Below are the code and all the weights of a small trained network. Each question names an input and a class and asks about switching units off, where a switched-off unit gives its printed mean instead of its output.

import numpy as np


def w(rows, s, z=0):
    codes = np.array(rows[::2]) - 128.0
    scale = np.full(codes.shape[1], s)
    scale[-1] = z or s
    return codes * scale


def f(y):
    return np.maximum(y, 0)


def log_softmax(a):
    a = a - a.max(-1, keepdims=True)
    return a - np.log(np.exp(a).sum(-1, keepdims=True))


def net(x, mask):
    res = np.array(x, float).reshape(1, 8) / 4 @ E
    y = f(res @ A[0][:, :-1].T + A[0][:, -1])
    res = res + np.where(mask, y, B[0][:, -1]) @ B[0][:, :-1]
    return log_softmax(res[-1] @ U[:, :-1].T + U[:, -1])


A, B = {}, {}
E = w([
[45,125,71,63,74,85,116,184,140,147,110,109],'x0',
[129,225,189,185,174,162,178,54,201,126,129,157],'x1',
[129,120,100,123,45,153,115,195,82,74,96,165],'x2',
[89,111,197,146,109,148,117,173,116,91,166,113],'x3',
[191,178,2,111,101,157,192,159,105,54,222,69],'x4',
[137,126,171,212,251,186,28,217,116,106,199,82],'x5',
[237,33,119,153,117,171,174,94,73,117,91,176],'x6',
[153,106,186,82,145,79,159,56,105,136,177,49],'x7',
],0.0048)
A[0] = w([
[155,97,120,124,118,107,123,78,115,134,102,148,203],'n1',
[118,123,111,91,120,111,157,108,124,132,139,82,197],'n2',
[124,176,226,183,217,155,95,120,144,131,125,147,253],'n3',
[167,93,72,130,134,129,103,169,100,125,148,121,141],'n4',
[170,96,79,147,96,157,105,234,85,106,153,139,160],'n5',
[88,67,211,149,204,115,48,139,149,158,68,158,140],'n6',
[157,104,112,131,136,165,130,177,113,120,131,119,151],'n7',
[171,79,116,131,60,133,194,61,119,148,51,180,169],'n8',
[151,106,126,143,130,143,132,166,121,114,132,126,154],'n9',
[90,122,186,90,72,107,138,127,111,116,147,85,130],'n10',
[159,135,113,132,178,120,116,80,133,131,167,113,184],'n11',
[177,107,48,100,197,86,138,63,136,144,164,84,151],'n12',
[161,101,121,113,64,127,166,75,115,131,69,181,157],'n13',
[107,109,169,100,120,118,144,134,124,122,146,87,191],'n14',
[45,163,117,88,58,93,130,156,139,136,137,98,178],'n15',
[132,111,131,135,132,147,109,154,104,122,130,124,196],'n16',
[70,185,1,118,77,134,117,181,144,137,79,164,149],'n17',
[173,200,152,190,208,173,167,96,151,118,182,138,127],'n18',
[142,108,95,136,109,139,116,170,127,116,151,124,139],'n19',
],0.0098,0.0019)
B[0] = w([
[143,123,136,108,112,145,159,97,128,119,88,136,189],'n1',
[132,150,143,82,107,140,128,113,103,142,132,100,182],'n2',
[101,121,148,249,194,120,106,95,140,139,188,151,254],'n3',
[135,87,106,138,105,138,126,189,102,117,127,95,203],'n4',
[149,42,91,139,103,125,109,223,111,98,114,113,251],'n5',
[42,127,136,175,135,133,95,98,74,205,58,193,242],'n6',
[133,85,109,149,113,125,121,165,110,125,128,118,185],'n7',
[199,92,168,110,125,140,145,68,148,67,51,174,252],'n8',
[126,92,125,139,124,125,113,151,119,127,119,126,170],'n9',
[122,104,173,87,94,125,98,97,110,121,179,119,185],'n10',
[135,153,99,146,148,151,171,112,118,160,119,96,181],'n11',
[155,160,86,94,135,153,180,114,91,190,91,67,207],'n12',
[176,102,163,115,124,149,140,75,154,76,80,169,227],'n13',
[121,118,144,110,95,134,111,93,109,138,165,120,174],'n14',
[87,179,162,54,84,88,97,145,152,107,201,142,223],'n15',
[119,94,108,148,113,122,126,142,128,135,111,136,174],'n16',
[100,229,90,95,159,99,141,218,199,107,82,160,246],'n17',
[188,134,124,187,182,126,161,106,170,99,202,80,225],'n18',
[129,94,116,126,112,129,123,180,121,119,117,118,184],'n19',
],0.018,0.0076)
U = w([
[9,117,175,196,151,127,41,87,69,249,79,228,166],'0',
[166,139,142,240,219,151,147,87,201,125,246,91,65],'1',
[73,252,99,69,113,64,116,192,236,105,110,179,38],'2',
[148,25,51,140,60,139,87,245,87,97,102,98,253],'3',
[179,178,70,78,131,192,209,81,72,240,109,27,102],'4',
[81,141,211,52,32,88,65,96,101,144,226,93,13],'5',
[228,87,205,96,90,181,172,31,173,50,29,210,209],'6',
],0.0044,0.0005)

Each question gives the input, the list of numbers given to net, and the class t.
The units are the neurons (one row each of A and B). Each row of codes is followed by its name. A weight is (code - 128) times the scale printed after its matrix; where a second scale follows, it is the last column's (A, B and U).
mask holds one flag per neuron, in row order. A switched-off neuron (its flag False) gives its mean, the last column of its row in B, instead of its output. The means were averaged over made-up inputs and are rounded, as every weight is.
A unit's drop is (log p(t) with every unit on - log p(t) with that unit switched off) / (log p(t) with every unit on - log p(t) with every unit switched off).
The circuit of an input: a set's keep is (log p(t) with only the set's units on - log p(t) with every unit switched off) / (log p(t) with every unit on - log p(t) with every unit switched off). Starting from the 12 units with the biggest drops (on a tie, the unit counted first), units are removed one at a time, each time the one whose removal leaves the highest keep (on an exact tie, the one counted first), for as long as the keep stays at least 0.8.
circuit, biggest first: the units of the circuit, biggest drop first
unit that matters most: the unit with the biggest drop
top k neurons: the k neurons with the biggest drops, biggest first
drop of u: that unit's drop, to one decimal
input [-2,5,-8,7,-8,-1,4,-8], class 0: unit that matters most	n6
input [-5,1,3,-7,-3,6,6,-4], class 1: top 2 neurons	[n18 n3]
input [-2,2,6,-5,3,-5,-8,7], class 5: circuit, biggest first	[n10 n15]
input [2,2,3,-3,0,-3,-3,3], class 2: circuit, biggest first	[n15 n17 n8]
input [-2,-5,-8,-4,-4,2,7,3], class 0: top 2 neurons	[n6 n18]
input [7,-7,-1,6,3,-6,1,3], class 5: top 2 neurons	[n10 n15]
input [7,-6,2,3,1,8,-8,6], class 5: top 2 neurons	[n15 n10]
input [7,0,0,4,-2,-7,2,-5], class 2: top 3 neurons	[n17 n15 n18]
input [-4,0,1,4,2,-3,-3,3], class 5: top 3 neurons	[n8 n17 n3]
input [-3,1,-5,1,7,-5,-2,-1], class 4: top 2 neurons	[n12 n3]
input [-1,-5,-8,8,-4,-7,-5,-4], class 5: circuit, biggest first	[n15 n10]
input [1,2,5,-2,-2,5,8,0], class 3: circuit, biggest first	[n5 n7]
input [-5,-5,-2,-3,0,7,0,6], class 1: top 2 neurons	[n3 n18]
input [-1,5,0,5,7,-2,2,1], class 1: circuit, biggest first	[n18]
input [6,-6,-5,8,5,-3,-2,-2], class 2: top 2 neurons	[n17 n15]
input [-2,6,7,-5,5,1,1,4], class 1: top 2 neurons	[n18 n6]
input [2,-4,7,-6,5,-8,0,-5], class 2: top 2 neurons	[n17 n15]
input [6,8,1,5,-5,-1,-5,4], class 0: top 2 neurons	[n6 n3]
input [7,-4,4,-5,3,-5,6,0], class 6: top 2 neurons	[n8 n13]
input [2,-7,0,8,-6,-1,2,5], class 0: top 2 neurons	[n6 n18]
input [7,1,-8,2,-6,2,0,8], class 0: circuit, biggest first	[n6]
input [4,4,-4,0,8,-8,-3,-6], class 2: drop of n8	0.0
input [4,-4,-4,3,0,-2,-6,-3], class 2: drop of n17	0.7
input [3,3,0,2,1,-5,-7,8], class 5: drop of n4	0.0
input [-2,4,-1,0,3,4,6,-6], class 1: drop of n18	0.3
